Below are the code and all the weights of a small trained network. Each question names an input and a target symbol and asks about switching units off, where a switched-off unit gives its printed mean instead of its output.

import numpy as np


def w(rows, s, z=0):
    codes = np.array(rows[::2]) - 128.0
    scale = np.full(codes.shape[1], s)
    scale[-1] = z or s
    return codes * scale


def norm(h):
    return h / np.sqrt((h * h).mean(-1, keepdims=True) + 1e-5)


def f(y):
    return y / 2 * (1 + np.tanh(0.7978845608 * (y + 0.044715 * y**3)))


def softmax(a):
    e = np.exp(a - a.max(-1, keepdims=True))
    return e / e.sum(-1, keepdims=True)


def log_softmax(a):
    a = a - a.max(-1, keepdims=True)
    return a - np.log(np.exp(a).sum(-1, keepdims=True))


def net(x, mask):
    ids = ['ΘΛαβγημξφ'.index(c) for c in x.split()]
    T = len(ids)
    res = E[ids] + P[:T]
    r = norm(res)
    for j in range(3):
        rows = slice(3 * j, 3 * j + 3)
        q, k, v = (r @ M[0][rows].T for M in (Q, K, V))
        z = softmax(np.where(np.tri(T) > 0, q @ k.T / 3**0.5, -1e9)) @ v
        o = O[0][rows]
        res = res + np.where(mask[j], z, o[:, -1]) @ o[:, :-1]
    y = f(norm(res) @ A[0][:, :-1].T + A[0][:, -1])
    res = res + np.where(mask[3:19], y, B[0][:, -1]) @ B[0][:, :-1]
    return log_softmax(norm(res)[-1] @ U[:, :-1].T + U[:, -1])


Q, K, V, O, A, B = {}, {}, {}, {}, {}, {}
E = w([
[7,64,74,82],'Θ',
[49,96,161,162],'Λ',
[36,136,100,251],'α',
[146,91,135,120],'β',
[133,69,167,129],'γ',
[142,107,152,137],'η',
[114,178,162,167],'μ',
[111,83,183,181],'ξ',
[158,125,84,144],'φ',
],0.018)
P = w([
[143,245,119,2],'0',
[212,45,214,159],'1',
[186,63,206,165],'2',
[148,77,216,159],'3',
[147,86,204,180],'4',
[135,88,214,176],'5',
],0.0078)
Q[0] = w([
[147,110,118,95],'H1',
[104,207,115,129],'H1',
[166,102,177,132],'H1',
[115,125,172,252],'H2',
[180,179,107,17],'H2',
[112,89,145,160],'H2',
[146,95,161,225],'H3',
[162,98,120,124],'H3',
[149,171,64,108],'H3',
],0.022)
K[0] = w([
[105,152,145,166],'H1',
[219,148,186,81],'H1',
[74,149,87,124],'H1',
[157,178,165,51],'H2',
[107,16,114,240],'H2',
[128,248,157,94],'H2',
[61,196,114,220],'H3',
[141,86,141,177],'H3',
[154,61,53,86],'H3',
],0.014)
V[0] = w([
[129,167,149,159],'H1',
[119,139,148,191],'H1',
[76,67,70,132],'H1',
[155,82,212,163],'H2',
[167,50,132,26],'H2',
[46,7,125,115],'H2',
[76,76,107,88],'H3',
[165,98,160,90],'H3',
[59,68,92,97],'H3',
],0.016)
O[0] = w([
[158,124,146,206,139],'H1',
[127,166,138,193,156],'H1',
[2,149,70,111,131],'H1',
[123,195,209,62,101],'H2',
[116,48,244,24,197],'H2',
[24,137,239,178,1],'H2',
[165,23,106,141,64],'H3',
[139,125,59,36,95],'H3',
[155,41,111,169,61],'H3',
],0.0096,0.0072)
A[0] = w([
[180,121,177,9,116],'N1',
[162,179,80,80,2],'N2',
[245,132,62,118,84],'N3',
[139,121,149,120,75],'N4',
[187,144,121,165,51],'N5',
[154,116,153,147,105],'N6',
[194,119,40,130,20],'N7',
[185,138,148,145,103],'N8',
[173,17,173,153,98],'N9',
[163,57,103,134,108],'N10',
[122,148,87,60,95],'N11',
[182,115,175,100,21],'N12',
[191,143,128,136,68],'N13',
[169,126,66,129,34],'N14',
[190,102,208,119,70],'N15',
[97,34,92,154,101],'N16',
],0.015,0.0065)
B[0] = w([
[222,152,77,176,255],'N1',
[69,113,162,60,138],'N2',
[34,129,144,52,230],'N3',
[126,133,112,145,122],'N4',
[102,174,112,112,154],'N5',
[202,152,114,146,136],'N6',
[2,174,208,124,184],'N7',
[136,188,106,97,157],'N8',
[180,106,72,197,206],'N9',
[72,74,33,237,169],'N10',
[154,108,135,101,143],'N11',
[164,183,159,153,149],'N12',
[75,184,120,67,150],'N13',
[71,150,153,120,153],'N14',
[163,180,115,220,190],'N15',
[100,111,82,59,180],'N16',
],0.0095,0.008)
U = w([
[44,80,88,51,220],'Θ',
[14,47,164,140,1],'Λ',
[54,115,147,233,168],'α',
[205,129,35,77,84],'β',
[210,59,105,88,127],'γ',
[161,76,227,40,164],'η',
[97,251,177,89,220],'μ',
[143,195,96,219,14],'ξ',
[104,225,41,68,95],'φ',
],0.013,0.0045)

Each question gives the input, a string of symbols that net reads in full, and the target symbol t.
The units are the heads (3 rows each of Q, K, V and O) and the neurons (one row each of A and B). Each row of codes is followed by its name. A weight is (code - 128) times the scale printed after its matrix; where a second scale follows, it is the last column's (O, A, B and U).
mask holds one flag per unit, heads first, then neurons. A switched-off unit (its flag False) gives its mean, the last column of its rows in O or B, instead of its output. The means were averaged over made-up inputs and are rounded, as every weight is.
A unit's drop is (log p(t) with every unit on - log p(t) with that unit switched off) / (log p(t) with every unit on - log p(t) with every unit switched off).
The circuit of an input: a set's keep is (log p(t) with only the set's units on - log p(t) with every unit switched off) / (log p(t) with every unit on - log p(t) with every unit switched off). Starting from the 12 units with the biggest drops (on a tie, the unit counted first), units are removed one at a time, each time the one whose removal leaves the highest keep (on an exact tie, the one counted first), for as long as the keep stays at least 0.8.
units of the circuit, in order: the units of the circuit, biggest drop first
unit that matters most: the unit with the biggest drop
k most important neurons: the k neurons with the biggest drops, biggest first
which heads matter: for each layer, one digit per head in row order, 1 if its drop is at least 0.15 and else 0, layers parted by /
drop of u: that unit's drop, to one decimal
input Λ μ η Λ η, target α: units of the circuit, in order => (H2)
input η μ ξ γ φ Θ, target β: 3 most important neurons => (N1, N3, N7)
input φ ξ ξ γ γ, target Θ: units of the circuit, in order => (H2, N3, N7)
input γ ξ Λ, target η: which heads matter => 010
input φ γ φ, target Θ: which heads matter => 010
input Θ φ φ γ Λ, target Λ: which heads matter => 110
input α α α Θ β, target ξ: which heads matter => 010
input Λ Θ γ μ φ, target μ: which heads matter => 011
input α α γ ξ β, target α: which heads matter => 000
input α ξ φ, target ξ: which heads matter => 000
input μ φ α Θ γ, target Θ: which heads matter => 000
input φ φ γ α α μ, target Θ: which heads matter => 010
input Λ β Λ γ μ ξ, target μ: which heads matter => 001
input Θ Θ μ β, target μ: which heads matter => 001
input γ Θ Θ β, target Θ: unit that matters most => H1
input φ γ φ β, target Θ: 2 most important neurons => (N3, N7)
input ξ Θ α η, target μ: 2 most important neurons => (N10, N9)
input γ Θ ξ φ, target η: drop of H2 => 0.6
input α γ Λ α γ γ, target α: drop of H3 => 0.2
input μ μ Λ, target φ: drop of H2 => 0.7
input Θ φ α η γ η, target Λ: units of the circuit, in order => (H2)
